Below are the code and all the weights of a small trained network. Each question names an input and a class and asks about switching units off, where a switched-off unit gives its printed mean instead of its output.

import numpy as np


def w(rows, s, z=0):
    codes = np.array(rows[::2]) - 128.0
    scale = np.full(codes.shape[1], s)
    scale[-1] = z or s
    return codes * scale


def norm(h):
    return h / np.sqrt((h * h).mean(-1, keepdims=True) + 1e-5)


def f(y):
    return np.maximum(y, 0)


def log_softmax(a):
    a = a - a.max(-1, keepdims=True)
    return a - np.log(np.exp(a).sum(-1, keepdims=True))


def net(x, mask):
    res = np.array(x, float).reshape(1, 6) / 4 @ E
    u = 0
    for l in range(2):
        y = f(norm(res) @ A[l][:, :-1].T + A[l][:, -1])
        res = res + np.where(mask[u : u + 3], y, B[l][:, -1]) @ B[l][:, :-1]
        u += 3
    return log_softmax(norm(res)[-1] @ U[:, :-1].T + U[:, -1])


A, B = {}, {}
E = w([
[127,126,129,126],'x0',
[149,2,115,100],'x1',
[127,126,127,135],'x2',
[194,115,191,85],'x3',
[61,89,141,113],'x4',
[128,124,131,130],'x5',
],0.015)
A[0] = w([
[173,154,127,125,4],'L0N0',
[100,116,175,10,170],'L0N1',
[157,181,119,205,95],'L0N2',
],0.011,0.0031)
B[0] = w([
[145,233,49,144,148],'L0N0',
[80,96,192,254,254],'L0N1',
[123,171,204,106,206],'L0N2',
],0.0087,0.0049)
A[1] = w([
[171,153,43,125,207],'L1N0',
[246,101,174,68,1],'L1N1',
[147,87,219,97,115],'L1N2',
],0.013,0.0046)
B[1] = w([
[222,47,170,185,206],'L1N0',
[66,225,1,20,222],'L1N1',
[186,180,46,160,254],'L1N2',
],0.013,0.0054)
U = w([
[156,167,192,203,131],'0',
[85,147,67,112,254],'1',
[247,10,125,164,62],'2',
[82,51,118,143,45],'3',
[195,166,158,106,97],'4',
],0.014,0.0045)

Each question gives the input, the list of numbers given to net, and the class t.
The units are the neurons (one row each of A and B). Each row of codes is followed by its name. A weight is (code - 128) times the scale printed after its matrix; where a second scale follows, it is the last column's (A, B and U).
mask holds one flag per neuron, layer by layer. A switched-off neuron (its flag False) gives its mean, the last column of its row in B, instead of its output. The means were averaged over made-up inputs and are rounded, as every weight is.
A unit's drop is (log p(t) with every unit on - log p(t) with that unit switched off) / (log p(t) with every unit on - log p(t) with every unit switched off).
The circuit of an input: a set's keep is (log p(t) with only the set's units on - log p(t) with every unit switched off) / (log p(t) with every unit on - log p(t) with every unit switched off). Starting from all 6 units, units are removed one at a time, each time the one whose removal leaves the highest keep (on an exact tie, the one counted first), for as long as the keep stays at least 0.8.
circuit, biggest first: the units of the circuit, biggest drop first
k most important neurons: the k neurons with the biggest drops, biggest first
top k neurons in layer l: the k neurons of layer l with the biggest drops, biggest first
drop when u is switched off: that unit's drop, to one decimal
input [-1,3,2,1,-5,-7], class 1: circuit, biggest first : L1N1
input [-5,0,-7,5,2,1], class 0: 2 most important neurons : L0N1, L1N0
input [6,1,2,-5,0,0], class 2: circuit, biggest first : L0N1, L1N1, L1N0
input [0,-1,0,-7,-2,-1], class 0: 4 most important neurons : L1N1, L1N0, L0N2, L1N2
input [-6,2,7,-7,-5,5], class 2: circuit, biggest first : L1N0, L0N1
input [2,8,5,2,-1,4], class 1: 2 most important neurons : L1N1, L1N0
input [2,4,3,-6,-2,-5], class 2: circuit, biggest first : L1N0, L0N1
input [-5,0,-4,3,6,-1], class 0: 2 most important neurons : L0N1, L1N1
input [5,-1,6,-8,-1,-1], class 0: circuit, biggest first : L1N1, L1N0
input [-3,0,-2,-8,-1,5], class 0: 3 most important neurons : L1N1, L1N0, L0N2
input [8,-1,5,-4,-1,7], class 0: 2 most important neurons : L1N1, L1N2
input [-6,2,0,-4,-4,-8], class 2: 2 most important neurons : L1N0, L0N1
input [7,2,-4,-3,0,2], class 2: 4 most important neurons : L0N1, L1N1, L0N2, L1N0
input [6,0,2,1,5,8], class 0: circuit, biggest first : L0N1
input [-8,0,-2,7,7,5], class 0: top 2 neurons in layer 1 : L1N0, L1N2
input [2,6,-1,3,0,-2], class 1: 3 most important neurons : L1N1, L1N0, L1N2
input [-8,0,-2,4,8,1], class 0: 2 most important neurons : L0N1, L1N1
input [3,-1,3,4,3,-6], class 0: 2 most important neurons : L0N1, L1N0
input [7,4,-4,3,-7,-1], class 1: drop when L0N1 is switched off : 0.0
input [1,1,-2,-5,-6,-1], class 2: circuit, biggest first : L1N0
input [-7,1,1,4,-5,-1], class 1: drop when L1N0 is switched off : -0.1
